Here is a tiny trained network, its code and every weight. The questions are about switching its units off for an input and a class, where a switched-off unit gives its printed mean instead of its output.

import numpy as np


def w(rows, s, z=0):
    codes = np.array(rows[::2]) - 128.0
    scale = np.full(codes.shape[1], s)
    scale[-1] = z or s
    return codes * scale


def f(y):
    return y / 2 * (1 + np.tanh(0.7978845608 * (y + 0.044715 * y**3)))


def log_softmax(a):
    a = a - a.max(-1, keepdims=True)
    return a - np.log(np.exp(a).sum(-1, keepdims=True))


def net(x, mask):
    res = np.array(x, float).reshape(1, 7) / 4 @ E
    y = f(res @ A[0][:, :-1].T + A[0][:, -1])
    res = res + np.where(mask, y, B[0][:, -1]) @ B[0][:, :-1]
    return log_softmax(res[-1] @ U[:, :-1].T + U[:, -1])


A, B = {}, {}
E = w([
[180,171,19,180,188,57,197,184,122],'x0',
[138,123,120,118,135,144,137,121,140],'x1',
[125,135,135,116,155,119,105,139,140],'x2',
[138,174,111,170,86,61,101,19,246],'x3',
[65,100,188,93,155,60,245,132,166],'x4',
[140,113,120,122,120,131,136,125,131],'x5',
[136,129,127,119,141,144,132,126,142],'x6',
],0.012)
A[0] = w([
[144,104,116,158,139,171,63,98,93,64],'n0',
[101,96,119,117,122,119,155,118,136,17],'n1',
[30,88,171,96,163,79,225,117,152,26],'n2',
[128,136,134,110,124,127,125,106,108,51],'n3',
[137,86,162,151,138,136,111,106,126,45],'n4',
[73,100,209,94,133,85,218,155,163,33],'n5',
[112,135,182,78,72,161,100,131,148,78],'n6',
[161,142,76,162,102,192,39,141,108,51],'n7',
[179,162,73,157,163,101,186,169,105,33],'n8',
[202,157,80,160,113,184,25,121,76,54],'n9',
[89,90,129,92,158,206,161,215,36,125],'n10',
[145,80,170,93,137,143,110,207,35,126],'n11',
[106,117,120,77,133,192,153,228,39,125],'n12',
[103,95,165,137,133,146,101,55,79,52],'n13',
[155,149,106,140,95,157,62,157,112,45],'n14',
[124,182,108,157,74,68,98,1,228,106],'n15',
[131,128,116,158,157,138,141,128,132,3],'n16',
[87,88,211,99,104,187,85,86,131,61],'n17',
[45,63,213,51,70,204,76,73,133,92],'n18',
[125,124,126,104,124,141,136,149,80,82],'n19',
[171,147,16,179,196,68,183,189,117,65],'n20',
],0.0097,0.0047)
B[0] = w([
[149,119,155,108,168,101,195,130,122,164],'n0',
[108,135,169,111,138,153,127,130,114,131],'n1',
[131,85,180,68,151,81,208,57,84,206],'n2',
[127,124,131,126,96,115,119,126,124,123],'n3',
[157,148,124,116,130,145,89,125,117,132],'n4',
[127,91,182,77,179,71,193,73,71,199],'n5',
[142,150,88,126,135,134,157,180,118,170],'n6',
[114,101,194,39,199,44,197,75,99,192],'n7',
[141,174,58,125,104,134,118,173,81,194],'n8',
[129,125,220,83,173,82,218,56,82,209],'n9',
[74,67,130,181,137,189,72,106,206,231],'n10',
[119,80,132,153,135,143,61,127,188,210],'n11',
[87,88,135,187,148,184,67,111,198,225],'n12',
[173,156,109,169,127,90,127,152,120,156],'n13',
[123,101,139,93,109,130,206,79,125,165],'n14',
[73,1,141,234,162,215,8,136,211,254],'n15',
[115,128,115,135,122,92,104,131,113,126],'n16',
[152,198,60,138,88,108,119,185,64,197],'n17',
[181,232,24,113,35,100,116,182,95,234],'n18',
[79,109,145,156,117,146,107,127,143,151],'n19',
[204,211,60,116,41,85,101,198,83,241],'n20',
],0.0091,0.018)
U = w([
[107,82,151,191,144,193,55,143,253,155],'0',
[180,253,83,111,79,124,122,250,90,240],'1',
[138,116,216,41,176,100,226,42,92,2],'2',
],0.011,0.0015)

Each question gives the input, the list of numbers given to net, and the class t.
The units are the neurons (one row each of A and B). Each row of codes is followed by its name. A weight is (code - 128) times the scale printed after its matrix; where a second scale follows, it is the last column's (A, B and U).
mask holds one flag per neuron, in row order. A switched-off neuron (its flag False) gives its mean, the last column of its row in B, instead of its output. The means were averaged over made-up inputs and are rounded, as every weight is.
A unit's drop is (log p(t) with every unit on - log p(t) with that unit switched off) / (log p(t) with every unit on - log p(t) with every unit switched off).
The circuit of an input: a set's keep is (log p(t) with only the set's units on - log p(t) with every unit switched off) / (log p(t) with every unit on - log p(t) with every unit switched off). Starting from the 12 units with the biggest drops (on a tie, the unit counted first), units are removed one at a time, each time the one whose removal leaves the highest keep (on an exact tie, the one counted first), for as long as the keep stays at least 0.8.
circuit, biggest first: the units of the circuit, biggest drop first
most important unit: the unit with the biggest drop
k most important neurons: the k neurons with the biggest drops, biggest first
drop of u: that unit's drop, to one decimal
input [-7,-7,-6,-3,4,-8,7], class 1: circuit, biggest first => (n18)
input [-6,2,-7,-6,5,3,1], class 0: 4 most important neurons => (n10 n12 n20 n11)
input [-7,2,0,-4,7,8,4], class 1: 4 most important neurons => (n18 n17 n9 n7)
input [8,0,-7,3,8,3,-6], class 1: 2 most important neurons => (n20 n8)
input [-4,-2,2,0,-4,4,-2], class 1: 2 most important neurons => (n18 n2)
input [6,-8,0,-8,-7,-4,-5], class 0: 2 most important neurons => (n12 n10)
input [-4,-4,-4,-6,-8,8,-8], class 2: 2 most important neurons => (n9 n7)
input [-6,1,-2,7,8,1,5], class 2: 3 most important neurons => (n2 n5 n10)
input [6,-6,4,5,5,-5,7], class 1: 2 most important neurons => (n20 n10)
input [-2,-6,-3,-7,6,3,8], class 0: 2 most important neurons => (n10 n12)
input [-1,-4,4,-3,-4,1,7], class 2: 2 most important neurons => (n15 n9)
input [-3,6,-4,4,-6,-1,-8], class 2: drop of n7 => 0.1
input [5,6,2,5,-8,0,4], class 2: drop of n9 => 0.2
input [2,-7,0,0,0,-2,4], class 1: drop of n15 => 2.3
input [-8,-4,7,-4,2,8,-2], class 1: drop of n18 => 0.6
input [2,4,-1,4,6,8,-4], class 2: most important unit => n2
